Each row has a name. After each piece below comes the name of the row it's from, unless a question asks for something else. Each question is about the rows just above it. Places in a row count from 1.

(58): [-4  0 13 17 11]
(144): [19 22 -7 17 -4]
(127): [-31   2  -7  17  11]
(46): [13 12  0 -4 17]
(142): [18  1 -7 17 11]
(68): [-9  2 -7 17 11]
(150): [19 22 -7 -4 13]
(183): [ -2  11  -7 -14  11]
(9): [-94   2  -7  54  11]
Put [-4  0 11 13 17] back in order: which row is it?
(58)
Row and place where [ 11  -7 -14  11] starts:
(183), 2
[19 22 -7 -4 13]
(150)

(38): [-49 -27 -49 -14 -49 -34  37 -49 -53]
(51): [-10 -81  -4 -81  32 -37 -13  53  43]
(146): [ 15   0  10 -52  48 -94 -28   1  41]
(21): [-34 -53 -49 -49 -49 -49  37 -14 -26]
(169): [ 45  45  -1  45  33 -50 -13  45  45]
(117): [ 22  50  89  45 -21 -40  28 -27  -7]
(49): [ 23  50  92  41 -19 -40  27 -22  -5]
The value that (169) holds more than once:
[45]
Repeated in (21):
[-49]
Repeated in (51):
[-81]
Which row holds these entries in another order? [-26 -14  37 -49 -49 -49 -49 -53 -34]
(21)
[-53 -49 -27 -49 -14 -49 -34  37 -49] is which row reordered?
(38)
Row and place where [-10 -81  -4 -81  32] starts:
(51), 1

(118): [ 75   9 -52   2 -26  -3  -5 -21 -93  -9 -61  -3  -7  65   8 -73  67 -88
  39  14 -47  60 -10  30   2  -3  -7 -15 -28  -4 -15 -23  12 -37 -41 -26
 -27  14  73  21 -24   0  60  36  65 -82  -3 -55  48 -19]
(93): [ -9 -14  17 -19  10  -2 -20 -13  20  16  21  11  -9 -19  -5  25 -18  -1
   2   9   0 -11  -2   2   0  -9   8  19   1   5   5   3  10  15 -15 -18
   6  -4  18 -32   0 -10   5  11   0  17   4  20 -19 -11]
(109): [ -9 -24  17 -19  10  -2 -20 -13  20  16  21  11  -9 -19  -5  25 -18  -1
   2   9  22 -11  -2 -40  26  -9   6  19   1   5   5   3  10  15 -15 -18
   6  -4  18 -32 -19 -10   5  11   0  17   4  20 -19 -11]
(103): [-22 -10  15   3   9  -3  -3  -8  15  -6  17  11   6 -24  22  31 -31  40
  -5 -14  32 -18 -14 -10  -2 -15  -4  11   8 -11   5  14   9  21  25  20
   2  -3 -26  -9  10  16 -54 -16 -24  29  12  45 -33  14]
(33): [ 16   5  -9  15  17  -1  -5 -24  20 -32  -2  10  -4  21  11  18 -11 -18
  11   6 -20   4   3  26   0  20   6 -19 -11 -18 -10   8   2  10   5 -13
  -2 -19  17  -9 -19  25 -15  22   5  19   1  -9 -40 -19]
(30): [-35 -17   8  18   6  -5   7  14  54   4  38  13   7 -14  -3  50 -25  36
  -3 -20  11 -35 -11 -11  11  -8   1  10 -14  -7  -4   4 -15  20  25  20
  19  -1 -35 -15  14  12 -40 -23 -23  24  -5  25 -15   2]
Where do [-35 -17   8  18   6  -5   7  14  54   4  38  13   7 -14  -3  50 -25  36
  -3 -20  11 -35 -11 -11  11  -8   1  10 -14  -7  -4   4 -15  20  25  20
  19  -1 -35 -15  14  12 -40 -23 -23  24  -5  25 -15   2] appear?
(30)
[-22 -10  15   3   9  -3  -3  -8  15  -6  17  11   6 -24  22  31 -31  40
  -5 -14  32 -18 -14 -10  -2 -15  -4  11   8 -11   5  14   9  21  25  20
   2  -3 -26  -9  10  16 -54 -16 -24  29  12  45 -33  14] is in which row?
(103)
[ -9 -14  17 -19  10  -2 -20 -13  20  16  21  11  -9 -19  -5  25 -18  -1
   2   9   0 -11  -2   2   0  -9   8  19   1   5   5   3  10  15 -15 -18
   6  -4  18 -32   0 -10   5  11   0  17   4  20 -19 -11]
(93)
[ 75   9 -52   2 -26  -3  -5 -21 -93  -9 -61  -3  -7  65   8 -73  67 -88
  39  14 -47  60 -10  30   2  -3  -7 -15 -28  -4 -15 -23  12 -37 -41 -26
 -27  14  73  21 -24   0  60  36  65 -82  -3 -55  48 -19] is in which row?
(118)
[-11 -19  20   4  17   0  11   5 -10 -19 -32  18  -4   6 -18 -15  15  10
   3   5   5   1  19   6  -9  26 -40  -2 -11  22   9   2  -1 -18  25  -5
 -19  -9  11  21  16  20 -13 -20  -2  10 -19  17 -24  -9] is which row reordered?
(109)

(22): [ 5 24 87 18 24]
(44): [ 19 -32   8  37 -51]
(108): [ 36 -51  49  55 -28]
(52): [-28  49  55  36 -50]
Repeated in (22):
[24]
Where does [ 37 -51] start? Give its row and place.
(44), 4
[ 19 -32   8  37] begins in row and place
(44), 1
[ 8 37] begins in row and place
(44), 3
[ 5 24 87 18 24] is in which row?
(22)
Where do [-28  49  55  36 -50] appear?
(52)
Put [-28  36 -51  49  55] back in order: which row is it?
(108)

(96): [ -5 -23 -12   8 -29 -10 -37]
(116): [ 15 -28  15 -37  15  15  26]
(77): [-29  15 -37  15  15  26  15]
Where does [-29 -10 -37] start? Give its row and place.
(96), 5
[ 15 -28  15 -37  15  15  26]
(116)
Repeated in (77):
[15]
Which row holds these entries in another order? [ 15  15 -37 -29  15  26  15]
(77)

(53): [ 5  3  5  0  0  7 18 11  0  4  0 79  3 16  6 10  1  0  2 10  1  1  1  2
  1  7  1  3  2  1  2  1 19]
(145): [25  1  4  1  1  8 34  4  9 12  1 17  4 12  6  6  1  6  4  8  3  2  2  2
  4  6  2  4  1  3  3  2 27]
(95): [28  7  5  1  0  7 20 17  4  7  1 14  2 28  2  7  1  2  4  6  2  1  1  4
 12  6  3  8  3  2  1  1 15]
(104): [11  1  6  1  7  2  9  4 62 11  1 15 10  7  2  2  1  4  3  1  8  1  1  1
  3 12  0  1  3  0  1  2 30]
(112): [23  5  8  0  0  0  7 53  2  4  2  0  6 10  0  0  1  4  2  1  5  0  0  2
 70  2  0  2  7  4  0  0  2]
(45): [ 7  0  1 28  5  9 24  3  2  5  1 76  4  9  7  8  1  1  3  8  2  2  2  1
  1 11  2  3  2  0  2  1 24]
(39): [14  1  4  2  1  4 33  5 15 15  2 12 12  6 11  2  2  6  5  5  9  2  3  1
  4 11  2  3  4  3  1  2 19]
[ 7  1  3  2  1  2  1 19  5  3  5  0  0  7 18 11  0  4  0 79  3 16  6 10
  1  0  2 10  1  1  1  2  1] is which row reordered?
(53)
[ 7  0  1 28  5  9 24  3  2  5  1 76  4  9  7  8  1  1  3  8  2  2  2  1
  1 11  2  3  2  0  2  1 24]
(45)
Row and place where [28  7  5  1  0] starts:
(95), 1
Which row holds these entries in another order? [ 0  0  2 23  5  8  0  0  0  7 53  2  4  2  0  6 10  0  0  1  4  2  1  5
  0  0  2 70  2  0  2  7  4]
(112)

